Below is a small trained network, with its code and all its weights. Each question gives an input and a target symbol and asks what happens when units are switched off, that is, made to give their printed mean instead of their output.

import numpy as np


def w(rows, s, z=0):
    codes = np.array(rows[::2]) - 128.0
    scale = np.full(codes.shape[1], s)
    scale[-1] = z or s
    return codes * scale


def f(y):
    return np.maximum(y, 0)


def softmax(a):
    e = np.exp(a - a.max(-1, keepdims=True))
    return e / e.sum(-1, keepdims=True)


def log_softmax(a):
    a = a - a.max(-1, keepdims=True)
    return a - np.log(np.exp(a).sum(-1, keepdims=True))


def net(x, mask):
    ids = ['μξπστφψ'.index(c) for c in x.split()]
    T = len(ids)
    res = E[ids] + P[:T]
    u = 0
    for l in range(2):
        r = res
        for j in range(2):
            rows = slice(2 * j, 2 * j + 2)
            q, k, v = (r @ M[l][rows].T for M in (Q, K, V))
            z = softmax(np.where(np.tri(T) > 0, q @ k.T / 2**0.5, -1e9)) @ v
            o = O[l][rows]
            res = res + np.where(mask[u + j], z, o[:, -1]) @ o[:, :-1]
        u += 2
        y = f(res @ A[l][:, :-1].T + A[l][:, -1])
        res = res + np.where(mask[u : u + 8], y, B[l][:, -1]) @ B[l][:, :-1]
        u += 8
    return log_softmax(res[-1] @ U[:, :-1].T + U[:, -1])


Q, K, V, O, A, B = {}, {}, {}, {}, {}, {}
E = w([
[134,62,130,70,82,177,135,136,68,52],'μ',
[111,163,93,156,124,79,92,92,14,133],'ξ',
[144,83,173,170,136,89,115,87,115,127],'π',
[66,151,81,152,128,93,154,3,167,56],'σ',
[52,120,131,180,120,149,76,103,90,96],'τ',
[178,72,134,95,161,82,115,170,132,20],'φ',
[130,55,35,155,120,130,44,101,131,105],'ψ',
],0.022)
P = w([
[177,168,176,204,2,62,128,100,254,180],'0',
[154,96,121,87,167,117,140,93,64,95],'1',
[126,84,83,113,131,56,122,117,111,147],'2',
[137,81,115,98,138,87,151,111,74,114],'3',
[137,120,90,137,148,69,142,131,111,137],'4',
[136,99,73,120,132,71,128,122,126,127],'5',
[142,90,79,119,135,61,131,139,88,145],'6',
[131,89,82,130,117,44,138,124,123,129],'7',
[141,80,94,117,123,66,136,120,90,123],'8',
[137,92,96,113,115,57,128,130,127,125],'9',
[134,75,97,101,109,58,146,128,112,115],'10',
[134,101,121,107,112,72,142,127,126,93],'11',
[151,94,118,113,91,93,125,106,124,68],'12',
[131,62,113,91,94,67,169,126,123,80],'13',
],0.0088)
Q[0] = w([
[155,157,101,115,89,148,221,147,166,154],'0.h0',
[139,174,111,57,198,217,167,177,155,206],'0.h0',
[69,146,95,77,125,160,81,155,135,140],'0.h1',
[151,255,167,79,200,211,169,161,147,215],'0.h1',
],0.0083)
K[0] = w([
[145,167,103,118,196,125,173,131,67,84],'0.h0',
[103,121,62,106,215,126,130,64,2,134],'0.h0',
[92,162,85,184,77,185,138,147,108,111],'0.h1',
[79,89,132,145,100,194,169,96,78,157],'0.h1',
],0.0095)
V[0] = w([
[148,120,150,52,143,49,174,161,150,136],'0.h0',
[2,77,173,52,41,189,117,133,82,87],'0.h0',
[152,182,133,134,113,98,132,227,94,3],'0.h1',
[66,187,146,242,117,128,137,156,116,113],'0.h1',
],0.0053)
O[0] = w([
[60,48,129,129,152,63,125,89,49,254,68],'0.h0',
[107,103,169,99,91,100,196,230,119,146,4],'0.h0',
[106,175,150,80,162,121,56,161,93,229,199],'0.h1',
[152,135,189,123,84,174,149,89,63,64,58],'0.h1',
],0.0093,0.0038)
A[0] = w([
[131,169,135,178,87,155,76,55,125,188,127],'0.n0',
[55,248,98,26,160,151,148,115,105,171,100],'0.n1',
[56,28,99,255,199,53,116,122,118,101,236],'0.n2',
[210,111,131,103,180,93,89,205,95,194,73],'0.n3',
[155,130,124,143,98,194,157,134,65,82,202],'0.n4',
[146,129,175,123,68,142,156,149,170,148,27],'0.n5',
[77,114,167,156,148,211,95,166,151,161,6],'0.n6',
[96,176,56,143,121,142,199,108,205,97,30],'0.n7',
],0.0069,0.0018)
B[0] = w([
[42,101,192,109,115,26,187,107,186,124,175],'0.n0',
[182,4,169,116,132,154,74,216,186,158,143],'0.n1',
[114,76,136,66,133,176,91,142,128,96,254],'0.n2',
[62,133,170,111,107,158,109,109,144,130,165],'0.n3',
[154,164,86,131,4,99,97,159,113,143,154],'0.n4',
[135,103,167,174,146,113,165,55,95,145,132],'0.n5',
[254,162,99,63,132,8,102,95,87,245,132],'0.n6',
[126,170,137,98,134,156,192,204,97,102,152],'0.n7',
],0.0074,0.015)
Q[1] = w([
[248,190,51,149,245,167,199,113,127,226],'1.h0',
[117,79,130,98,199,49,149,220,175,28],'1.h0',
[84,91,177,66,79,128,49,151,183,96],'1.h1',
[92,208,71,166,195,180,159,218,114,253],'1.h1',
],0.0056)
K[1] = w([
[173,103,15,45,248,192,104,189,94,151],'1.h0',
[13,132,127,192,142,85,121,121,140,122],'1.h0',
[196,136,221,169,170,37,144,2,139,172],'1.h1',
[199,111,82,74,251,120,115,147,108,60],'1.h1',
],0.0067)
V[1] = w([
[161,85,172,184,97,144,55,101,107,145],'1.h0',
[183,253,216,177,82,107,227,160,198,124],'1.h0',
[93,71,79,208,193,114,66,94,144,118],'1.h1',
[190,209,34,150,78,67,61,118,38,129],'1.h1',
],0.0056)
O[1] = w([
[197,114,247,70,62,84,89,245,123,139,222],'1.h0',
[136,142,142,50,114,99,254,167,159,115,255],'1.h0',
[132,124,38,38,107,115,47,48,200,224,169],'1.h1',
[110,3,13,138,137,103,73,147,36,192,20],'1.h1',
],0.0077,0.0091)
A[1] = w([
[148,59,134,109,143,183,95,181,84,213,4],'1.n0',
[223,62,150,161,206,112,125,116,160,95,202],'1.n1',
[138,223,10,220,178,254,226,108,175,175,98],'1.n2',
[105,130,153,135,84,204,53,91,76,23,96],'1.n3',
[75,143,217,120,130,109,167,110,108,212,22],'1.n4',
[179,45,118,237,95,222,127,133,220,96,123],'1.n5',
[156,123,125,82,176,82,235,195,148,31,116],'1.n6',
[218,74,168,103,89,65,73,180,89,90,178],'1.n7',
],0.0058,0.0024)
B[1] = w([
[124,171,159,109,166,79,169,71,121,160,142],'1.n0',
[76,145,154,163,166,156,121,84,98,145,167],'1.n1',
[118,66,118,159,113,82,85,162,164,80,135],'1.n2',
[159,160,170,125,60,154,134,183,163,157,183],'1.n3',
[134,108,2,85,85,192,89,149,129,119,164],'1.n4',
[131,124,66,116,195,187,48,121,123,64,145],'1.n5',
[104,98,42,144,138,141,140,70,139,254,250],'1.n6',
[153,129,149,170,171,135,129,139,146,98,250],'1.n7',
],0.0079,0.014)
U = w([
[10,138,184,215,97,169,156,193,120,125,202],'μ',
[146,128,110,143,113,11,143,89,50,112,112],'ξ',
[184,147,169,88,131,88,141,105,185,171,158],'π',
[102,173,96,128,133,154,173,58,117,144,58],'σ',
[249,119,100,201,82,119,162,150,176,236,6],'τ',
[203,97,181,254,165,143,138,37,153,215,185],'φ',
[192,147,52,215,157,133,94,134,168,124,127],'ψ',
],0.0051,0.0018)

Each question gives the input, a string of symbols that net reads in full, and the target symbol t.
The units are the heads (2 rows each of Q, K, V and O) and the neurons (one row each of A and B). Each row of codes is followed by its name. A weight is (code - 128) times the scale printed after its matrix; where a second scale follows, it is the last column's (O, A, B and U).
mask holds one flag per unit, layer by layer, with each layer's heads first. A switched-off unit (its flag False) gives its mean, the last column of its rows in O or B, instead of its output. The means were averaged over made-up inputs and are rounded, as every weight is.
A unit's drop is (log p(t) with every unit on - log p(t) with that unit switched off) / (log p(t) with every unit on - log p(t) with every unit switched off).
The circuit of an input: a set's keep is (log p(t) with only the set's units on - log p(t) with every unit switched off) / (log p(t) with every unit on - log p(t) with every unit switched off). Starting from the 12 units with the biggest drops (on a tie, the unit counted first), units are removed one at a time, each time the one whose removal leaves the highest keep (on an exact tie, the one counted first), for as long as the keep stays at least 0.8.
circuit, biggest first: the units of the circuit, biggest drop first
most important unit: the unit with the biggest drop
top k neurons: the k neurons with the biggest drops, biggest first
k most important neurons of layer l: the k neurons of layer l with the biggest drops, biggest first
heads that matter: for each layer, one digit per head in row order, 1 if its drop is at least 0.15 and else 0, layers parted by /
input φ ξ ξ φ μ π τ ξ μ τ μ π ξ, target φ: heads that matter : 10 / 10
input σ σ σ σ ξ π π ξ, target σ: circuit, biggest first : (1.h0; 0.n7; 0.n0)
input φ φ τ π π τ σ τ φ, target φ: circuit, biggest first : (1.h0; 0.h0)
input μ ξ μ, target μ: circuit, biggest first : (0.h0; 1.h1)
input φ ξ μ π μ σ π τ φ μ τ τ, target φ: circuit, biggest first : (1.h0; 0.h0)
input ξ φ π ψ σ μ τ, target ξ: circuit, biggest first : (1.h1; 0.n2; 1.n0; 1.n6)
input σ π σ ψ π π π τ τ τ, target σ: top 3 neurons : (1.n6; 0.n7; 1.n7)
input π ξ ξ μ, target τ: heads that matter : 01 / 00
input ψ π π, target ψ: heads that matter : 11 / 10
input τ μ π ξ π μ π μ π ξ τ τ τ ψ, target τ: most important unit : 0.h0
input σ π π τ σ τ π π π σ, target σ: circuit, biggest first : (1.h0; 0.n7; 0.h1)
input ψ ψ π π τ π τ, target ψ: heads that matter : 01 / 11
input σ μ π ψ π π σ μ π φ, target σ: circuit, biggest first : (1.h0; 0.n7; 1.n6; 0.n1)
input τ ψ π τ π ψ ξ σ π ξ σ, target τ: top 2 neurons : (1.n6; 0.n4)
input π σ μ π τ μ φ π π τ, target π: heads that matter : 01 / 00
input ξ σ μ σ σ φ, target ξ: circuit, biggest first : (1.h1; 0.h0)
input ξ π π μ π μ μ σ σ σ π φ τ ψ, target ξ: top 2 neurons : (0.n2; 0.n0)
input σ π ψ, target σ: heads that matter : 00 / 10
input σ τ π σ μ, target τ: most important unit : 1.n6
input μ π σ ξ μ φ, target μ: 2 most important neurons of layer 0 : (0.n3; 0.n0)
input φ μ ξ π π σ π π ξ μ τ π π μ, target φ: most important unit : 1.h0
input μ π π π τ τ φ π π, target μ: top 2 neurons : (0.n3; 1.n6)
